Below is a small trained network, with its code and all its weights. Each question gives an input and a class and asks what happens when units are switched off, that is, made to give their printed mean instead of their output.

import numpy as np


def w(rows, s, z=0):
    codes = np.array(rows[::2]) - 128.0
    scale = np.full(codes.shape[1], s)
    scale[-1] = z or s
    return codes * scale


def f(y):
    return np.maximum(y, 0)


def log_softmax(a):
    a = a - a.max(-1, keepdims=True)
    return a - np.log(np.exp(a).sum(-1, keepdims=True))


def net(x, mask):
    res = np.array(x, float).reshape(1, 7) / 4 @ E
    y = f(res @ A[0][:, :-1].T + A[0][:, -1])
    res = res + np.where(mask, y, B[0][:, -1]) @ B[0][:, :-1]
    return log_softmax(res[-1] @ U[:, :-1].T + U[:, -1])


A, B = {}, {}
E = w([
[88,57,105,97,230,173,124,149,174,120,127,148],'x0',
[162,125,55,146,84,57,180,100,171,57,65,81],'x1',
[139,234,222,244,139,114,191,179,67,128,202,46],'x2',
[67,35,225,219,64,121,85,43,39,63,19,190],'x3',
[31,244,155,66,125,84,27,169,241,119,95,139],'x4',
[124,69,92,170,165,88,138,52,115,211,207,224],'x5',
[76,182,167,82,25,253,89,207,30,211,105,230],'x6',
],0.006)
A[0] = w([
[212,104,44,117,143,66,197,75,149,55,133,51,181],'n1',
[126,77,159,85,30,145,102,75,70,154,73,177,212],'n2',
[81,173,204,134,105,197,91,208,94,202,151,160,255],'n3',
[181,117,104,169,184,93,209,108,122,207,219,126,219],'n4',
[52,205,139,69,65,156,77,193,171,132,40,111,217],'n5',
[104,27,77,150,68,145,177,101,49,149,56,150,171],'n6',
[176,191,200,238,167,148,163,184,3,113,175,91,196],'n7',
[108,129,84,115,169,53,140,67,216,35,100,128,217],'n8',
[89,91,68,75,156,178,156,137,148,164,181,170,88],'n9',
[102,231,114,63,162,164,87,208,177,104,115,83,165],'n10',
[90,98,108,107,183,138,99,118,167,182,184,171,144],'n11',
[43,146,127,117,128,110,61,160,238,67,81,88,197],'n12',
[164,48,172,158,162,100,120,158,154,27,31,62,153],'n13',
[112,195,121,75,89,154,163,230,184,155,167,96,121],'n14',
[75,184,131,100,132,77,107,161,234,127,149,110,224],'n15',
[197,28,41,100,131,58,194,54,136,87,105,125,230],'n16',
[191,224,79,90,114,32,169,130,202,126,188,111,173],'n17',
[77,162,199,169,184,95,129,131,152,75,61,160,234],'n18',
[130,46,93,87,210,187,124,111,138,215,173,224,219],'n19',
[126,212,111,71,69,147,123,196,110,145,118,79,93],'n20',
[178,109,163,210,177,99,178,116,63,49,178,77,196],'n21',
[142,73,161,146,26,171,116,47,36,167,61,207,200],'n22',
[190,50,92,138,152,106,98,31,194,54,57,122,217],'n23',
[174,221,78,54,132,126,169,184,172,155,172,104,223],'n24',
],0.0064,0.0039)
B[0] = w([
[152,45,38,172,62,92,169,145,177,129,149,43,240],'n1',
[129,149,158,141,95,121,84,157,51,62,108,254,223],'n2',
[91,185,193,54,126,187,79,151,95,118,161,170,255],'n3',
[127,82,146,169,158,103,101,150,139,208,220,102,223],'n4',
[126,241,158,85,162,137,118,87,125,107,42,148,230],'n5',
[179,71,135,165,153,138,176,126,55,60,92,216,216],'n6',
[83,182,215,130,91,199,205,40,111,225,205,89,247],'n7',
[82,90,44,142,152,40,148,72,207,134,104,94,218],'n8',
[105,92,78,96,191,176,141,193,163,182,154,162,171],'n9',
[205,192,127,89,178,141,159,94,113,190,65,123,211],'n10',
[87,121,123,85,190,145,96,129,176,121,203,160,174],'n11',
[78,186,116,72,185,98,161,75,165,105,70,151,204],'n12',
[54,75,62,45,32,186,198,102,177,64,69,72,204],'n13',
[186,207,125,119,160,181,117,171,133,168,90,99,200],'n14',
[170,189,94,136,179,82,118,83,185,186,86,147,201],'n15',
[188,16,47,210,157,138,147,163,124,77,110,118,249],'n16',
[197,184,80,213,130,66,76,173,156,208,151,105,214],'n17',
[51,169,181,94,112,86,142,69,139,115,124,131,192],'n18',
[72,40,112,61,200,191,80,173,126,161,208,192,218],'n19',
[162,173,115,110,80,212,162,184,120,140,31,112,191],'n20',
[109,68,181,185,86,162,208,73,107,190,172,68,224],'n21',
[145,76,184,200,86,146,99,156,40,36,101,224,251],'n22',
[94,32,69,134,120,77,206,72,127,32,103,120,231],'n23',
[203,169,114,130,182,137,76,203,122,201,145,105,222],'n24',
],0.0065,0.011)
U = w([
[217,102,62,243,146,13,92,181,178,191,193,67,3],'0',
[224,225,132,66,160,183,108,200,125,164,42,79,167],'1',
[86,182,231,157,2,157,53,169,27,74,95,208,192],'2',
[48,39,129,33,232,210,59,197,144,189,225,186,172],'3',
[96,144,246,193,93,170,216,58,92,213,229,46,153],'4',
[28,167,127,90,190,18,87,44,193,113,65,166,131],'5',
[206,21,107,223,121,140,155,136,31,63,103,194,102],'6',
[101,31,72,123,77,121,189,107,163,38,93,31,81],'7',
],0.0064,0.0035)

Each question gives the input, the list of numbers given to net, and the class t.
The units are the neurons (one row each of A and B). Each row of codes is followed by its name. A weight is (code - 128) times the scale printed after its matrix; where a second scale follows, it is the last column's (A, B and U).
mask holds one flag per neuron, in row order. A switched-off neuron (its flag False) gives its mean, the last column of its row in B, instead of its output. The means were averaged over made-up inputs and are rounded, as every weight is.
A unit's drop is (log p(t) with every unit on - log p(t) with that unit switched off) / (log p(t) with every unit on - log p(t) with every unit switched off).
The circuit of an input: a set's keep is (log p(t) with only the set's units on - log p(t) with every unit switched off) / (log p(t) with every unit on - log p(t) with every unit switched off). Starting from the 12 units with the biggest drops (on a tie, the unit counted first), units are removed one at a time, each time the one whose removal leaves the highest keep (on an exact tie, the one counted first), for as long as the keep stays at least 0.8.
circuit, biggest first: the units of the circuit, biggest drop first
unit that matters most: the unit with the biggest drop
top k neurons: the k neurons with the biggest drops, biggest first
drop of u: that unit's drop, to one decimal
input [6,1,4,1,-1,6,-8], class 7: unit that matters most	n23
input [5,-8,-4,4,3,0,-8], class 5: circuit, biggest first	[n12 n8]
input [1,2,-5,-4,1,8,-2], class 0: top 2 neurons	[n3 n17]
input [0,-8,4,8,-5,1,-4], class 4: top 2 neurons	[n7 n21]
input [-5,8,8,8,-7,3,6], class 2: circuit, biggest first	[n22 n2 n7]
input [-3,-3,-7,-4,7,3,7], class 1: top 2 neurons	[n5 n10]
input [1,2,3,1,3,8,4], class 3: top 2 neurons	[n19 n5]
input [3,0,5,-3,-6,-6,-4], class 4: top 2 neurons	[n7 n21]
input [1,8,5,-7,5,-8,-6], class 0: top 2 neurons	[n17 n1]
input [6,3,6,1,-7,-2,-5], class 7: top 2 neurons	[n13 n1]
input [0,-5,6,-6,-3,8,0], class 3: top 3 neurons	[n19 n11 n9]
input [4,-4,1,-6,5,8,-6], class 0: top 4 neurons	[n17 n3 n15 n8]
input [6,5,-2,-2,7,5,-7], class 0: top 3 neurons	[n17 n1 n16]
input [-3,1,-1,-8,-2,2,7], class 1: circuit, biggest first	[n14]
input [8,-5,1,5,3,2,6], class 2: top 3 neurons	[n22 n2 n4]
input [6,2,3,-4,7,5,-6], class 0: drop of n17	0.1
input [0,7,-8,4,5,3,-3], class 7: drop of n16	0.1
input [1,-6,0,-1,3,5,-7], class 0: drop of n5	0.1
input [8,-4,8,-2,3,-4,-6], class 4: drop of n21	0.3
input [-1,-8,-2,1,2,-1,2], class 2: top neuron	[n4]
input [-2,2,8,7,-4,0,4], class 2: top 2 neurons	[n22 n2]
